Each row is followed by its group and then its class within the group.
[  1.5  -3.7  27.0  51.6   1.7   2.2 -11.4  -9.3   2.6  43.4   5.2   1.0
  -1.1   9.3   2.1 -20.6 -10.9 -25.9   0.8  -1.8  16.0  12.1  -0.1 -15.3
  -2.5  -0.6 -21.7   2.0   8.4   1.2   0.5   4.2   2.4  15.5   5.7   2.4
 -20.4]
moz.(76)
[ -3.2  -2.6  23.9  26.7  -7.7  -0.6 -13.1  17.4  -1.0  55.1  -1.0  -0.4
   3.1  -1.2  17.6 -26.5   0.2 -18.8  -3.2 -12.6   3.6   7.0   5.5  -3.4
 -30.7   1.0  -3.0  13.8   2.8   8.4  -5.3  -1.2  -0.1  -3.4  -4.0   3.8
 -13.4]
moz.(67)
[ 12.0  -3.8  13.5  28.2 -23.9  -0.2   1.0   8.0   6.3  28.9   4.1  -2.8
  -3.0  26.5   0.4  -2.6   0.6 -14.3 -16.1  -8.7   8.6  -0.2  -3.9 -24.0
   0.8  -6.3  -4.7  -7.8  -2.8   3.3   6.8   3.9  -8.2 -12.2  -5.0   1.9
 -19.2]
Gudeg.(72)
[ 10.7  -3.5   9.2  47.5 -41.4  -8.0 -23.6  29.3  -1.8  89.1   2.0   3.6
  -9.0  24.5  37.2 -39.9 -10.3 -27.5 -33.5 -13.8  -7.0   1.0  -1.5 -27.1
 -18.1   6.6  -6.4  -9.9  -6.6   7.3 -12.4  -2.6  -6.6 -23.6  -1.0  -4.2
 -50.0]
Gudeg.(63)
[  2.2  -9.0  -0.1  78.1 -10.6  -4.6  -0.1  -9.1   5.9  89.1  -4.7   5.7
 -12.1  -6.5   9.8  -6.3  -2.9 -14.8 -38.5 -10.9   4.9   0.8 -11.0 -36.4
  -4.1   0.7 -13.1  12.9   8.1   6.9  19.0  -4.7  -0.6 -13.3   3.5  -1.2
 -14.2]
zug.(75)
[ 19.2  -1.7   2.3  29.9  -6.7   5.8  -5.3  12.6  11.8  89.1  -3.5  -2.8
 -13.7  21.8  -2.1 -10.9  -6.2 -17.8 -10.3 -16.6   6.8   5.4  10.0 -12.9
   4.8  -6.2  17.9  -3.7  -3.0   2.4  31.6   2.3  -1.3 -15.0  -1.8   1.2
  -2.6]
zug.(78)
[  5.4  -0.6  15.1  30.7   4.4   4.0  -5.0  10.2   1.2  42.8  -0.5  33.8
  -5.3  20.0  13.2 -23.4  -9.8 -16.5  -3.7  -2.7   8.2   9.5  -5.5 -13.0
 -11.5  -1.9  -6.6  -4.1  -2.2   3.2   1.2  -4.4  -3.1  -5.8  -1.3   3.6
 -15.5]
moz.(76)
[  6.6  -2.5   9.1  36.9 -12.2 -13.4  -9.0   5.1  11.5  40.4   1.0   4.9
  -0.5   5.2  19.3 -13.5  -7.8 -16.7  -9.3  -8.3   3.7   4.9   3.1 -12.4
 -10.5   1.2  -1.1   3.3  -4.7  -0.4   3.2   3.8  -5.0  -7.2  -8.4   1.2
 -33.1]
moz.(67)
[-14.6   0.5  29.0  89.1 -43.9 -16.5 -18.9   4.4   2.0  20.1  15.1   1.6
 -15.3  -2.3  89.1 -14.1  -6.8 -30.5 -53.1 -12.9  23.0   2.5  -3.1 -53.4
 -20.8  21.7  -8.9   1.7   4.8   1.1 -14.6   8.3  -7.1  -8.5   5.9  -6.5
 -64.0]
moz.(76)
[  3.3 -13.4  19.5  56.6  -3.8   5.0   0.3 -10.4   6.8  30.8   5.1  -3.2
  -6.3  31.6  -5.8  -7.6   3.0 -25.1 -14.0   3.5  16.5  -6.1  11.5 -17.6
   3.6  -8.4 -11.2 -14.6   0.1   4.4  19.7 -10.2  -4.3   1.8   3.8   5.7
 -25.6]
Gudeg.(63)
[  8.5  -8.3  24.6  42.3  -7.1  -5.5  -4.4  14.1   4.4  43.1   3.7  -9.1
 -11.5  22.3  24.8 -26.4  -9.7 -27.0  -4.7  -3.7   7.0   8.3  -0.5 -15.7
   2.6   1.0 -15.4  -3.0   8.7   1.3 -16.3   5.5  -4.8   4.2  -5.7   4.5
 -23.8]
moz.(67)
[ -4.5  -6.4  12.7  39.3 -17.5  -4.8  -8.6  18.1  -3.1  14.9   3.4   1.4
  -3.6   7.5  31.9 -18.2  -7.4 -14.5 -17.1  -7.4  14.8  -3.9  12.0 -18.5
  -8.9   5.3   1.3   0.3   1.3  -1.4  -9.5  -3.9  -7.5  -2.3   1.5  -0.2
 -29.5]
moz.(76)
[ 20.0 -22.6   9.1  31.4   5.0   8.0  -0.2   9.7  -0.8  89.1  -0.8  -3.5
 -19.8  11.3 -26.6 -18.8 -11.9 -22.7  -9.8 -16.8   3.2  18.9  19.2 -24.2
   7.9  -5.5  -0.7   1.4   5.0   0.8  20.7 -23.1  10.8  -5.2  -8.6   4.8
   4.9]
zug.(78)
[  3.6  -4.6   5.5  22.3  -7.5   1.0   0.5   5.8  12.7  23.4   5.5   0.9
   1.1  35.9  -1.6  -4.2  11.2 -13.6 -12.2   0.5   8.1  -1.5  11.4 -19.5
   2.3  -6.8 -10.1 -16.2  -2.7   6.1  17.5  -2.3  -7.3  -1.7  -1.0   7.2
 -25.6]
Gudeg.(72)
[  4.4  -3.4  12.1  33.8  -5.3   5.3  -4.3  -3.4   3.4  31.9   1.7  -3.0
  -7.4  17.5   8.0   5.4  -1.3 -23.2  -2.8  -1.7   6.5   1.7   1.4 -24.8
   1.8  -7.4  -1.6  -4.5  -0.8   2.3  17.9  -4.7 -14.5   0.2   2.5   2.7
 -12.2]
zug.(75)
[  0.2  -1.1   2.9  26.5  -4.2  13.8  -4.4   8.3   4.6  15.7  -3.9 -14.3
  -7.4  11.0  17.3   7.0  -1.7 -15.7  -7.1  -4.7   4.9   4.6   1.1 -29.4
   6.5  -0.9   7.7 -16.2  -0.7  -1.2  11.9  -4.9  -1.2  -5.1  -0.3  -5.2
 -21.5]
zug.(78)
[ -1.6  -5.5  14.0  46.2 -12.9  -1.8 -12.6   3.7  -3.4  -1.3   0.5 -15.3
  -7.7  31.0  29.6  -8.5  -9.7 -27.0  -6.4   8.8  11.7  19.1  -1.1 -24.1
  22.0  -2.7 -14.9 -20.1   5.7   4.2  -0.8   1.5 -20.4  14.8   3.7  -0.5
 -34.9]
moz.(76)
[  2.1  -3.4   6.9  35.9 -19.6   8.0  -2.8   9.0  -0.5  43.1   5.6  -3.2
 -11.4  45.2  21.8 -17.8  -5.1 -16.7 -27.4  -4.6   9.5   2.9   1.6 -27.0
  -7.4  -5.2   0.6 -17.0   2.0   6.3   6.9  14.2 -11.9 -14.6   0.9  -3.1
 -41.2]
Gudeg.(72)
[  5.8  -1.0   3.4   5.4 -18.4   8.9  -6.8  16.0  -8.6  25.0   8.1 -12.2
  -8.8  52.5  16.5  -2.1  -9.8 -15.6 -12.7   1.2   5.5  -4.9   1.5 -33.1
  -4.9  -6.4   9.5 -35.4  -3.0   5.0   9.4   5.4  -5.2 -12.7  -9.3  -6.6
 -36.7]
zug.(75)
[ -1.4  -5.8  14.4  43.0 -11.2  -2.6   3.0   4.0  -0.1  55.1   5.5   4.1
  -3.8  25.7  14.9 -16.5  -2.7 -16.2 -24.8  -7.1   6.4   9.2  -4.7 -26.0
  -5.2   5.7  -8.1 -13.7   2.6  -2.5   7.8   7.6  -8.2 -13.1   5.1  -4.1
 -31.8]
Gudeg.(63)
[  4.2  -2.3  26.9  44.2 -33.4  -5.1 -15.8  15.1   2.7  27.9  -0.4 -10.5
 -11.7  23.3  35.0 -30.4 -27.0 -30.6  -3.6 -10.3  17.6  13.7  10.1  -7.1
 -18.5  -3.6 -16.3 -14.1  -1.9  -2.7 -12.3  11.1 -13.0  -2.2  -2.5  -7.0
 -39.8]
moz.(67)
[ -2.1  -9.3  33.7  41.8  -2.5  -3.1 -19.8  16.7  11.5  56.1   5.0  -4.8
  -3.9  22.0  29.1 -24.5 -17.7 -26.6  -9.8  -9.7  16.8   9.7  -2.6  -9.4
  -1.9  -7.4  -4.6  -6.6   3.9  -2.0 -16.6   3.1 -15.0  -1.1  -3.7  -1.5
 -34.2]
moz.(76)
[ -0.3  -5.7  12.0  27.9  -8.4   1.4   7.6  -2.0   1.1  31.7   1.1  -4.6
  -0.5  31.3  -2.7  -5.7  -7.6 -18.5  -7.3   2.6   1.0   5.2   3.5 -22.3
  -1.7 -15.9  -4.7 -12.7   0.4   4.8  11.1  -2.3  -0.6   1.7  -3.2  -3.4
 -10.5]
zug.(75)
[ 10.3  -4.1   5.1   3.7 -16.8   5.2  -6.9  22.7   3.2  38.9   0.5  -4.0
 -15.4  26.3   1.1  -8.6  -9.1 -20.8  -1.3  -7.3  -1.3   6.8   9.3 -22.6
   2.6 -10.2   3.9 -24.8  -8.7   1.9  13.6 -16.0  -0.7  -4.3 -11.8   2.1
 -10.3]
zug.(78)
[  3.5 -14.1  25.2  59.1 -22.8  23.8  -6.5  -8.3 -17.0  56.1  11.0  -5.6
 -13.0  29.5  12.7   3.8  -4.8 -32.4 -22.0  -7.0   9.0   2.2   7.3 -29.2
   6.0  -5.0 -13.3  -3.2  -2.9   4.9  18.3   7.5   2.8   0.3  -1.1   4.6
 -28.3]
zug.(75)
